Known rows, with every step that occurs
W -> R -> V -> T -> A -> X -> G: [  48   75   79 -109  -47  147   48  200   10 -129   50    9  198  -26
  -33  -20   14 -187   -6 -154  -94 -353   54   21   46  -63   19  -83
   12  -32   22  156  -96  -50   84  177  -18  192   78  154  223  161
  -31  326    6  151  -17  -22   25  -27  -64  103   -3   23   38  -18
  -78 -108  -34   74 -142]
D -> X -> G -> S -> W -> E -> Y -> A -> T: [-108  197   26  175  144 -106 -237 -121  155  163  -76  -36  -95 -105
 -103   25 -126  -58   79    4  -89  242    9 -136 -119   63   60   57
 -140  153   22  183  -79  -58  -43  -93   78  254  -90  -18 -120  104
   61  -37   16   64   12   11 -138    6   83   32   91   12  -19   70
 -115  -67  171  -60 -165]
E -> Y -> V -> L -> D -> G -> S: [-100  353  133  -40  -34  138  169 -269 -111 -109  -84   61  -26 -114
  -13  -11  -13  162 -169  102  115   13 -151  267   39  -67 -166  -16
   65   -7  -27 -152   96 -142  -73   59 -193  -80  -45  152  321 -131
 -271 -343  -82  -25   62    7   20  234 -347   29  113   32  -11  -48
 -129  -54  105  195  142]
L -> R -> T -> X -> G -> S -> B -> E -> N: [ 145 -100    7 -165 -206 -137 -125  126  -62  228    9   59  141   82
 -148  -80  -31  209  183  212   49  -85  131 -159 -154   -1   77  -87
  114  -96 -103 -127    0  -97  -11 -210  256   40  -65 -100 -319   89
  182  -27 -161 -193  117  101  127 -263  200   74   94   65 -220 -140
   86   36  -22  -21  205]
L -> G -> W -> Y -> A -> T -> X -> N: [  54   26  -17  102  215  -30 -103 -129  -26  105  -51  -54   11  327
 -162   77   91    7  125   23  -10  -68   21   88 -146   19  172   23
   -8   77  -80  139    6  132    2  -62   18 -201   73  -35   66   28
  -32  174  112 -153   59   79 -109  126 -207  109 -229 -218  121    0
   51  164 -102   36   32]
S -> R -> V -> T -> X -> G -> W -> E -> Y: [  74  -24  200   76  -41  -34 -268   69  164   96    9   68 -122 -129
   35   40  -16   41   28   56  135  -98  104    6  -48  109 -157 -100
 -135  -34   72  -35  -43  -33  113  124   52   12 -158  135   17  100
   34  185 -107   80  -91  -15  -79 -148  193   82    8  -19  -14  -52
 -141  -23   84 -167 -113]
R -> B -> E -> Y -> A -> T -> X: [-133 -147   -1  112  -41 -196 -144 -107  126  104 -104  -94  212  198
  -42  -18  -43   94   89  -12  -44 -252   96  -29  -70  167   -8  -32
   29   -5  -17   27  -71   66 -118 -176  129 -203   39   56 -126   27
  -72   38  -33  -55  249  -88  127 -401  112 -105    8  -29  -92  -52
  -20   90  177   16  369]
S -> D -> X -> G -> W -> Y -> V: [ -99  -26  146  137  334  -32  -45  -64   60  211  -56   19  -59 -202
   17   30  114 -305   69  -98   74   46 -105   85   20  209  -54   64
  -53  -62   51 -108  128  132   17  134 -193  173   36 -218  308  -45
 -154  -69   98  140 -127  -10  -87  163  -56  103  -75 -166   48   -9
   40 -114    6  115 -144]
X -> G -> W -> E -> S -> D: [ -45   97   10   80   52  -33  102 -157   53  -38   27 -119   35 -138
  300   16 -105  -32  -51  148  116  271  -97   12    3   58  113  205
 -146   35  -91  -28  148  -14    2   39   26  -28  -32  -63  105 -180
  -11  -50  -73   71  -83  -45  -76   58   29  -36   54   57  -30   64
  -63  -87  -36  -36 -257]
Y -> V -> T -> A: [ -23   86  -28 -127  -93  -38  120   93  -72 -106  -87  -27  301  -15
   84    9   -9   55  -84 -207   85 -179  -81  156  129   65 -116   -3
   29    5   36  -58   -3  112   45   75 -164 -129  233  211   96   -2
 -161  -84   21  179   68  -66   14  196  -97  -59  -32  130   89   30
  -96  -23   19  217 -159]
R -> T -> A -> X -> G -> W: [ -72   40  -18  -62   19   11   38  248  -94 -245   77   28   78  175
   32    7   49   97  -95  -28  108 -121  103    4  -11 -136   89   75
  130   53  -59  116   79   51   83  -45 -104  -33  243  108   37   71
  -67   99   68   75  -28    5   14  128  140 -137   33  -76   86   56
  129  -99   19    2 -258]
T -> A -> X -> G -> S -> D -> L -> R -> B: [  63    6  -45  109  -89  -68   30 -130 -114  -47   13  105 -102  -61
 -126  -30   62   49  -12  -40  -68   15  107   19    6  -57   65   12
  106  -29   27 -148   70 -137 -189 -208   17  122   66  115 -175   84
  -16   26  -27  -80  -24   65  173   51   13    5  -21    1 -165  -19
  289  -36   -8  188  127]
L -> R -> V -> T -> A -> X -> N: [  44  -51   94 -217  -63   80  -10   88  -23 -139   -6    2  371    8
    3  123  175   85  -61  -61  -66 -297  -18  128  -28  -53  -95   32
  -51  -96   56  -19  -35   16   77  115   17  -33  246  207  103  204
  -36  296   26   -5  187   69   86   52 -133   98 -165   -9   64   30
   56   12  -63  255   31]
E -> Y -> V -> R -> T -> X -> N: [ -23 -176  224 -225   87  173  -59   20   -4   90  -86 -131  355  -47
  -17   93   94  163   93  -38  208 -279 -100  149  -16  170 -107 -282
  -20  -22  107   -6 -128   85   99  174   84 -145   61   78  120   73
 -190    9   13   -7  241   37    8  -20  -49   43   20  -49  153 -197
   26   73  163   26  259]
A -> X -> G -> W -> E -> S: [  -2   97   28    3  139   96   17  -17   37 -154   92  -85  -65 -105
  267    7  -76  -56   13  119   99  251  -51  -68  -27  -17   61  130
 -229   69 -153   80  -13  -19   90  -65   77  140  -97   14  158  -29
   80   13  115  -33    5   28   -8   84   64  100  120   -1   48  122
  -72 -138  -78 -126 -313]
G -> S -> D -> B -> E -> X -> N: [ -77  -85    7  -62  -82 -195  164 -108  107  204  -27  -81  116 -161
    4  -31  109  -27   44  148   45  107 -178  -84  -18   17   50   14
 -155  -59  133 -176  159  -14  -98  -99   22  -43  -21 -165  166 -120
  -11   -3  -25 -186   28  -16   86 -190   67   -3  -62   15  -50   32
  -30   35  -44  343  339]
L -> G -> S -> R: [ 165  150  -83   54  -69  -63   94 -167  -85 -122   54  -35 -140  308
 -162  -26   56   87   62   49 -102  216  -97  155   54  -68   20  -15
   44   94  -91  -92   53 -141  -63  -90    4 -207  -98   -7  130  -83
   21 -283   21  -41  -22   59  -39  301  -84  -20  -78   10    7  -75
  -48   80  -51  -34  100]
X -> G -> W -> R: [ 141   28   83 -171  171  -24  197   54  -77  -63    6   17 -161   69
   90  -85  -26  -48   19   21 -102   64 -107   -7   36   36  113   56
   -9  -39  -70  -11  107  -57  134   41  -53  102    8 -142  201  -99
   79 -123  -10   98  -56   30   21   20 -120   17  -37 -177    6   46
  -37 -129  -16  -68  -41]
E -> S -> R -> T -> X -> G -> W -> Y: [   5  -28 -100  -28  -13  147 -195  -60  -44   74  109  -43  -32   51
  116   11   22  -32   54   57  160  -72  103   40  -17  124   89  -80
  -47   90  -62  -30  -11  -35   16  -34  106  -83  -60   68 -174  -58
  166  120  -46  -19 -103   19 -119   66   76 -106 -123    6   14 -189
   58   33  -99 -277  -60]
L -> D -> X -> G -> W: [  61  147  235   70  235   -1  161  -40  -47   17   39  259 -109   15
   77   -6  206  -30 -129   44   25   61 -157   62   26  -73  -11   99
   23 -183  -60 -110  236   19   12   84 -160  107  -80 -235  244  -74
   -2  -46   -1   11  -61  104   14  161  -51  -92  -18  -93   50  161
 -130  -47  -41   66    8]
A -> T -> X -> G -> S: [ 130  113   18   -8   35   32  112  -32 -100  -82   -6   19  -90  233
   60  -77  116   20   41   42   30  -41   46  -36   87  -78   91 -229
  122  186  -46   67  -48  -90   38 -298  -47 -117  -23  -92  -58  132
  -67  -22  -61  -94 -121   73    2   99  -61  -71  -39   95  118  -25
 -121  -10 -109   67  -28]
W -> E -> X -> G -> S -> B: [  76  -11  -62    5  -65    4  166   73   22   65   64  -35 -189    0
  -78  -41  -10  -51  -34   82  -19   74    5 -344    5  -81   38   13
  -76   28  -51  -14  -42  -74  -14 -195   39   85 -275    8    5  -35
   68 -205  -39  -53  -24  -31   14  -29   99  209  110  115  -37   29
 -113   80  -80  -55 -168]
Y -> V -> L -> T: [  55   31  107  -27   16   83  193 -224 -228 -231 -136  -79  153  -69
  124   29   35   10  -19   -7   18 -148 -147  164   98 -104 -118  119
  136   27  100 -168  -38    6   35  178 -156 -239   -3  141  161  -15
 -220 -116  -73  152   88  -33   76  105 -165  -81   71  125   49   -9
 -117   12   44  112  102]
E -> W -> Y -> V -> R: [-115  -62   77 -161  146  425 -102 -137  -14   76   32 -302   43  -73
  117   86   20  -53 -109 -183   27   47 -206  135   91  101 -139  -60
 -146  -56   63 -101  -55  154   60  195 -108  -34   39    8  254  -36
 -229 -136   83  111  243   48   21  -65 -313  286    8 -225  186 -120
   58  -42   28  -17  -62]
S -> G -> X -> N: [  31  -85    3 -155  108  -36  287   78  -18  -41    7   14   30  262
   27   71  132  -17  -34   54  -21  -63 -179   82   -4   49   25  149
  -65   14  -10   30    5  -96   25   34  -19 -183   -3  -73  186  -94
   84 -325   -1    0  -71  -94  -13  284   59  -37 -223   60   42   89
    6  164 -141  108   25]
V -> T -> X -> G -> W: [ 193   72  161  -30   33    0   33   86  -76  -33   27  167  -43  -25
  221  -10  113   20  -20   57  194  -90    8   51   87   -2   82  -88
   16   59   13  -28   61   35  127  -37  -78  -49   37   31   18   -7
   42   29  -34  -10 -120   60    1   84   19  -55  -69   41   72   43
 -167  -30 -117   30 -165]
T -> A -> X -> G -> S -> D -> B -> E: [-190   89 -112  126 -149 -262  -49   23   68   74   79  122  -55 -131
  -83  -45    4  -53   78  -18   52  196   51   10  -15  -48   40   14
   24   20   81  -37  136  -52 -106  -57  -51  114   97 -141    0    4
  -27  209  -20  -81 -103  -60   75 -104  143  -28   71   80  -70  119
  171  -90  -34  286   47]
D -> L -> R -> G -> S -> B: [ 152   65  -64   66 -187  -51  293  -90  -70  -30  -45   -5 -170   22
 -163    3  -42   76  -39   89 -265  155  -52  -95  -54    2 -101    6
  106  -82  -41 -269  -32  -12 -100 -163   24   44 -113   13 -309  -96
  148 -562  -18 -210   21   28  182   21 -167   26 -123   63 -145   36
   24   44   64 -226  277]
S -> R -> G -> W -> E -> Y: [ -87   17  -55  116   17 -115   39   31  142  -39   -4 -137 -247  189
    9   39 -122  117  -80   90 -109  202  -31  -64 -145  215 -158   47
 -162  -33  -53  -23   18   77   41  100   30 -136  -88   16    3 -141
   -1 -368   12   20    1  -99  -29 -119  154  -37  -42 -119  -18   91
   -8   11  196 -371  106]
L -> T -> A -> X -> G -> S -> R -> B: [  50  -67 -158   -5 -152  -54 -137  -37 -120 -133   37  115 -157  238
  -36  -43   22   55   -1  -72  -31  -82  207  -99  -33 -149  101  -82
  102   40   67   68   -3 -212  -77 -118   18  -55   -8  167  -90  123
   -1  207   22   38  -35   -5    8   78  192 -124  -46  142  -58 -103
  249   85  -39  140  154]
V -> R -> T -> X: [  73 -104  109    9  -82  228  180  -30 -146 -110   43  -90  147  136
   16  -11  169  111    7  -23   82 -155 -109  121   61   87  -36 -199
  117   16    4  -32  -71   70   25  150   77 -198    4  -13    4   97
  -34   83  -68  -43  104   38   69  -36  -78 -107   11   19  151  -47
  -99  116   41 -125   59]
V -> L -> T -> X -> G -> W: [ 179   90  171   75   27   54  139 -102 -255 -182  -10  159 -136  -60
  188   -8  152   49    0  133  151 -127   26   88   26 -186   80   61
  189   63   67 -109   35  -25   80   21 -110 -175  -62   73  -64    3
   18  160 -166  -19 -123   46   38  -34  -63 -145    1   52   49   71
  -64   46  -86  -51   -8]
R -> T -> A -> X -> G: [ -62   35  -69  -63    5   80   64  193  -85 -201   90    6  200  255
  -28   25   59   29  -55  -93   70 -225   87  -22   45 -113   53    7
  173   98  -47  163  -47   13   42   14  -58  -29  171  102   10   74
  -79   59  -13  117   -4  -24   20  104  136 -145   74   77   57   30
   76  -38  -22    4 -208]
V -> T -> A -> X: [ -82   80 -102  -42  -65   59  103   94  -93 -254   51  -49  201   40
   89   -3   83   14 -169 -119   -3 -132   27   78  141   -1  -23   23
    2   36   13  100  -13   62   24   42  -78 -157  150  213   66   85
  -29   98   80   46   28  -52   44  118  -43 -107  -52  116  159  115
  -64   42  -72  178 -123]
B -> W -> Y -> V -> R -> T -> X -> G -> S: [ 119  -98  112  -86  -40  300 -173   30   73  115  -29   26  -34  -85
   30   42   14   33  141  -98  282   47   23  219   -8  -61   -3 -359
    4  127  -33   -8 -173  130  136   80  -31   82  170  -72   48   55
  -69  130   40  -51   48   65  -60  144   -2  260  153  -54    9 -205
   36 -124    2 -185 -100]
S -> R -> T -> A -> X -> G -> W -> E -> Y -> V: [-178  -47    1   14   87 -119 -348  246   61  -31   20  -10  -53  -33
 -162   24 -164  132   42  -94   97   -6  163  -19 -133   59 -160   27
  -87    8   21   85  -10   25   41  126    0   10   -3  214  -27  131
 -169  122   90  206   32  -45  -78   85  368   49  170 -102    3  -59
  240  -73  193  -29 -200]
L -> G -> S -> R -> T -> A -> X: [   6  139 -176  122 -177   -7  -13   57 -140 -266  122  -50   23  346
 -301  -37   53  147   24  -11  -65    2   92  113  -24 -172   28  -43
  127  123  -96   68   17 -103 -111  -63   49 -221   24  189   -7   97
  -40   65  110  -45    1   51  -47  328   97 -119  -26   44   41 -100
  105  113  -23    0  -20]
B -> W -> R -> G -> S -> D -> X -> N: [  70  -12    4   33  131    6  325   64  144   79 -134   24   56 -179
  113  -34  -16 -149    7   99 -217  148 -198  -21  -48   89   52  -83
 -120  -94   -4   81   35   92   18  163   53  192  100 -329   63 -194
   93 -137  113 -150 -128   34  -95   13 -131 -123 -151  -23  -59  114
 -128   -5  -13  -54  293]
T -> A -> X -> N: [ -92  -35 -154 -212  102   -9  168  141  -69 -159   -5  -35  211  114
   47   69  140   47 -109 -102  -17  -80  -67   12   74   35  -16   99
   -3  -23   -2  149  -25   67   50  -38  -37  -74  220   37   54   29
  -19   23   84  -15   45  -16   -1   96 -142 -101  -98  -19  212  166
   96   76  -92  176  -22]
S -> B -> W -> E: [ -62 -185 -166   10   -9  -96  177   12   81  -31  -52   37  -54  -24
  112   44 -185   54 -189  -10 -128  226  -44 -138  102  -18 -160  172
  -30 -112  -20   29  -27  188   27  165  -27  -97  -49 -173 -196 -151
   81 -218   10   30   16 -108   16 -131  -46  -19   62   69  -32  261
 -145   56  -26 -139 -175]
S -> G -> W -> E -> X -> N: [ -16  -28   10  -68  137  -23  308  130   23    0   30 -125  -57  146
   49   28    3    2  -35  115  -18  100 -169 -147 -121  -50    2  131
 -223   15  -35   11   35   53   27   20  -59  -95 -109  -58  210 -113
    4 -227    1  -10  -36   -2  -67   30  182  126 -195  -52   63  168
  -35   99  -77    6 -211]
R -> B -> E -> W -> N: [ -73 -200  -83 -174   42  136   21  -55   18  112   18 -185   38  139
  235  -27  -88    9 -131   11  -43  -54 -143 -103   33   -5  -80  145
  -75 -163  -28 -124   69  187   55 -116   71  -32  138 -157    1  -94
  -67 -173   -2    6  156   12   42 -402 -140   22  111  -87 -143  117
  -47 -146  -52   -1   50]
Y -> A -> X -> G -> S -> R -> V: [ 168   65  -26   12  -48   28 -290   28   94  -57    8  -24  -74  -36
  -97   87   42  -50  179  -28 -111   59  -32   44    5   -8   -4  100
  -53   60   13   63  -78 -257  -52  -98   17  214   67  110  139   92
  -61  -29   88   59   27   52 -119  259   60  112   91 -102   40 -179
   91  -24   97   41   32]
S -> B -> E -> W: [-172 -115  -55 -108  -57  -42   27   39   35   54   43 -106  145  -80
  103   30  -78   18 -219   33 -115   86  -97 -129   99  -46 -117  236
   18 -156   30 -116   79  147  -49  -12  -17 -122  -74 -104 -174 -187
   -2 -272  -49   35  132  -33  108 -353 -119  -46   10    9  -12   67
  -44   59  -40    6   34]
W -> Y -> A -> T -> X: [ -33  -13 -156  129  113   70  -35 -144  -40   36  -45 -168   20  248
  -41   18   78  -63   45 -109 -114 -135   20   -4   34  197    6   -5
   23   88  -34  107 -110   64  -64  -65  -21 -189   47   -7  -78   75
  -44   81   15  -25   55  -31  -67    7 -173  -30 -132  -78  160  -12
  -44  160  -37  -17   15]
S -> B -> W -> E -> Y: [-188 -148 -142  -14   25  -99   69  -18  183   -4  -46  -59  -20  -44
   97   61 -230  124 -216   19 -101  180   56 -134   88   28 -180  135
  -78 -115    6   43  -46  146   43  135  -29 -165  -76  -66 -161 -194
   79 -284   10   34   86 -161    6 -243   19  -12   66   15  -48  181
  -98   36   98 -195  -40]
V -> R -> T -> A: [-104  -40  -45  -98 -194  160  206   19 -132 -194   34 -143  251  204
  -54  -16   78  185 -120 -156   45 -115  -59  198   40   17   10  -52
  173   -1  -20   -5   -2   99   48  182    0 -221  218  110   41   69
  -22   91 -104   80  143  -68   71   -8  -92 -150   28   36  107   25
   62   57  121  -59  -17]
T -> X -> G -> W -> Y: [  69    4    5  -13  158   51   42   33  -25   71   53   52 -230  132
  103   29  159  -76   15  -12  141   -6   15    5   30  109   31  -34
    6   40  -73  -27    6   76  109 -112 -111   21   55 -125   60  -54
   73  -26  -13  -35 -124   19  -44   21 -102   73 -117 -170  111   33
   -4  -36 -135 -188 -190]

Rows
[ -61 -148    0  -92  -15 -193   21  234   12  -15   35  138  -79   38
  -54 -114  -54  -74   44  -75  -61  -66   75  -43 -127    2  106   50
  -10 -116 -104   50   80   70   30  -56   89  220  115  -63   77   36
   85  257   62   14   51  -39  178 -288   81   82   53 -167 -137  105
  173 -145   -7    2   47] : T -> A -> X -> G -> W -> R -> B -> E
[ 237  139  101  -87  -88   24  155  113    6   55  -12   59  -94  -58
   34   54   68 -143   97   20  -77  -83 -118  -81    6  -16    4 -135
  -18   24   31   30  -80 -125  -49 -131   12  313   28 -112  -77   45
  -21   23  -25   28 -123  125  -86  -17 -216  103  -93 -143   95 -125
 -201 -141  -38 -178 -190] : T -> X -> G -> S -> W -> R -> V
[  67  -43   13  159   45 -129 -367   93   72  129    5   41 -153   -1
  -99   23 -126  205  166   75   86   27  104  -82 -143  187  -25   87
  -64   35  -12   48  -20  -82    6   80  147    3 -101  134 -217  -22
   94   75  -84   90   10   -1 -165  -18  340  -86  117  -86  -80  -79
   73  115  180 -249  -64] : S -> R -> T -> X -> G -> W -> E -> Y -> A
[  35   78  178  -48  189   43 -171  112  172  -66   -6 -147   -1 -110
  -25   47  -74  -67  136   15 -157 -129   13  -16  -83   59   48  147
 -140  -89  -13  116  -16 -159   54   36  -19  268   66  125  348    3
  -54   51  165  105  153   11  -54  -61    0  193   50 -402   29 -143
   73 -161  249  -89   52] : E -> Y -> A -> X -> G -> W -> R -> V
[ -20  100    9  186   44  -56  159 -128  -71 -144   -9   -8  128  -58
  -41   -1   43 -104  -57 -119    9    5  107   41   65 -173   63  147
  225  -15  128   38   -7    3 -165   85 -160 -105  -72   96 -111   26
  -64  170 -112  121 -178  -53    7   55   80 -223   18  141   14   47
  176   45  -24  189  -21] : S -> D -> L -> T -> A -> X -> G
[   1  -57  -32   72  -99   10   18   82  -52   36   61   43   26 -104
  142   -6 -139   44  -11  176  146  -52   83 -246  -60   14   37   20
  -11   -9  -82   11    0   22   22  -29  178   30 -191   21 -305  -52
  147   62  -38  -69  -57   -5  -36  -84  102  -80   35  181  -46   22
 -124   72  -64 -259 -281] : R -> T -> X -> G -> W -> E -> S -> B
[ -61 -110 -192  -95 -124   64 -441   37  -23  115   11   96 -128  -18
 -110   14  -29 -130   13 -220   90 -177  202   29   16   90    0 -241
  -97   96   67   58  -71  -73   12  -41   15  136  112  256   75  171
 -118  147  147   89  -10  -42  -11  214  102  228  -16  108  -46 -203
  202  -31  -72  197   20] : W -> Y -> V -> T -> A -> X -> G -> S -> R -> B
[-199  -30  -92  386  104 -178 -152 -225  186  165  -85  -24  -32  -84
   65   26 -243  110   31    9 -111   74   88 -115   -1  134 -103   -9
 -129  -35  201  104    8   80 -176  231  -19 -203  -81 -100 -295  -50
 -125  220   19  -57   39  -80  -67 -336  151 -163   -9  -51  -27  176
  -61  114  159  125   93] : S -> D -> B -> W -> E -> Y -> A -> T -> X
[ 116 -124  -86   10  -54  -38 -112 -109 -127   44   -7  135 -231  311
  -24  -82   58   15   43    0  -54 -168  134 -107   56   23   76 -318
  101  117   50   40  -22 -159  -64 -251   94 -125 -115  -47 -214  173
  -79   22  -55  -69 -106   59   47  -31   68 -117 -105  114   -4 -115
   13   85  -77   96  228] : A -> T -> X -> G -> S -> R -> B
[  46    1  274  122  205  -17  202   23   62   54  -41   20   12 -206
    9  -62  100 -294   64    6 -165 -108 -154   12    7  108   -6   77
    6 -197   51  -69  153  -32    9  204  -66  279  -41 -244  330   14
  -31  128    7  125 -148   32  -36  -80 -124  -28 -102 -216    3   17
 -116 -131   80   27  -29] : S -> D -> X -> G -> W -> R -> V
[ -92   -1 -163   35   19    4  -57 -231  135  180   12   67 -238  -48
  145   47  -85  -82  -46   11   58  263   29   16  112  -34   70  -70
  -48   50  109  -42  104  -16   27   97 -185   68  143 -272   67 -207
   14  -72    0  -45 -156  -60  -51  -12  -26   30  -53  -24  -97   53
   39 -149  -69   56    2] : X -> G -> S -> D -> B -> W -> Y
[  66 -114   -6  -45   29   39   88  135    9   70  -33  178  -46 -193
  -61 -133 -144 -102   13   39 -173    7   42 -173   49 -102   60  -94
   89  -82  -13   52   -8  -33   84  116   78  282 -103 -220 -140  -48
  275  -30   55  -31  -98   24  -19  -27    9  -98   35  103 -171   24
 -133  -38   -2 -139   42] : D -> X -> G -> S -> B -> W -> R -> T
[   9 -167   70  -72  -32   47  -70  230  -35  214   97   55  117  -99
  -43  -66 -131  -69    3   75  -92 -220   36 -277  -12  -61   -3  -24
  102 -126   26   -1  -18   56  -33  105  169   94 -248 -148 -355  -88
   83   88 -146   36   24   61   66 -462   32  -33   59   55 -134  -93
  -58   84 -107 -143   28] : S -> B -> E -> W -> R -> T -> X -> G
[-166  140 -179  -92 -137   43 -161   72  -21  -43  -22 -106   52 -186
   22  120   15 -108 -140 -178   67   56   21  102   42   37  -66  -46
 -174  131   70   88  -49  108  -49  -71 -132   58  281  238   -2  127
 -176   58  248   78   15  -11  -93  322 -156  199  -86  -20  212  -87
    7 -105  -64  160 -311] : G -> S -> W -> Y -> V -> T -> A -> X
[ 140  -59  -18  120 -223 -222   44 -249   27   64  -54   62 -116  119
 -310  -96  -49   21  126   20  -35  239  -65  165  -33  -72  -26   -4
  105  -17 -106 -249  -12  -12 -136 -187  161    2 -175  -29  -14  -80
  177 -276  -63 -125    0   10  192  -47   22   -7   51   85 -287  -29
  -24   -6   31 -136  340] : D -> L -> G -> S -> R -> B -> E
[ 158   71   85  283   22   29  165 -285  113   27  -70   33  128 -332
  300   -4 -173  -60   54   64  173  244   30    4   34 -165   24   72
   -2    0   29  -33 -136   86 -140  126   30  -45 -269  -42 -363 -176
  165  209 -191  -23 -200   -6  -88 -102  129 -204  104  279 -161   88
 -139   21 -107 -161 -161] : B -> W -> E -> S -> D -> L -> T -> X -> G
[  32  -16  -71   99 -153 -266 -179   39   46  172  -49  109   -3  -27
 -177  -48  -56   -4  168   34  -67   60  124  -90  -64  -31  114   12
  134   81  -33   47  -33  -22 -100 -265   99  -17  -67  -90 -337   68
   62   66  -87 -117    2  -28    7 -100   42   32   83  147  -74  -44
   30  123  -19  104  138] : Y -> A -> T -> X -> G -> S -> B -> E
[ -72 -122  -74 -252   84    7  153  272 -146 -203  -23  -84  153   40
  -14  -56   13   95  -94    6  -96 -149  -23  -38  -55   22   74   76
  -17  -94  -39  163   91   40  118   85   69    0  220   47   80   84
   44  246  152    0   39   30   -3   55  -94 -139 -109 -173  135   63
  114   12   -3   79   19] : G -> W -> R -> T -> A -> X -> N
[ -99 -230   -4 -114  -36  277 -332   32   84   70   23  -17  -51 -192
  -96   91 -113  -84   -1  -92   80  100  139   76   -1 -143   10 -227
  -24   52   48  104 -124  116   90  184  -16   99   61  -35   53  103
 -134   58  210  -27  118  -12    1  138   28  384  197  -31    5 -206
  193  -97   35  -35   -9] : A -> X -> G -> S -> B -> W -> Y -> V -> R -> T
[-212   89  -86   67 -110 -200 -136  -21  187   51  -21  -35   13 -155
 -211  -43 -180   34   79   73  -78  253   66  -42 -118   95  -31  164
  -12   -2  -60   84  -39  -86 -147 -132   64  109  -86   88    4  -96
  124 -237   89 -142  129 -107  -13  -71  -54   76   91    9 -126  -17
  107   65  145  106  120] : D -> G -> S -> B -> E -> Y -> A -> X
[-207  123  114   88  -96  -71  -71 -143   11  154   28  252  -55 -390
 -188  -29   93  -26 -145  167    1   47   35  103    6 -124  -59  101
  101 -137   -8 -199  134  -68  -40   18   35   72 -262  -88   12  -85
  128  -59 -199 -124   12  -61  134 -175  -59   30  205  192 -163   67
  -89   49   45   11  441] : V -> L -> D -> X -> G -> S -> B -> E -> Y
[ -18   13 -119   62   -5   41 -540  -59   98  286   48  -70 -164  -21
  -95  -28  -47  -31  124  -29  -49  180  104   -6  -74   19   68   -2
  -74  128  -14   33  -65  -31  -87 -200  104   -9  -84  -34 -307   44
   61  202 -104  -43    2   74 -117 -161   37  106   31  -58  -40 -179
  155   93  -98  -12   89] : B -> E -> W -> Y -> A -> T -> X -> G -> S -> R
[ 156   54  161    7  -75   85 -130  -24   65   56  -20  123    6 -179
  -36  -42  132 -170   75  -30   -1  -70  -55   88   84   17  -68 -136
   -7   11   73  -93  -39 -158   96   44   21  241  -80   17  197  145
  134   35  -47   56 -142   45  -53  156   25  -26  -35  175  -41  -75
 -217  -61   11   41   27] : D -> X -> G -> S -> R -> V -> T
[ 109  191  -21   26  -60   18  151  -42  -94 -226  -27    9  -55  -39
  -49  -80   34   21    6  -78   66  133  108    6   30 -266   70   36
  181   66   -3    7 -102 -102  -14 -215 -116   78  -27  169  -60   91
  134   80  -29  -31 -139   15   25  178   21 -123   65  148   10   36
  105  -44  -26   33  -58] : D -> L -> T -> A -> X -> G -> S
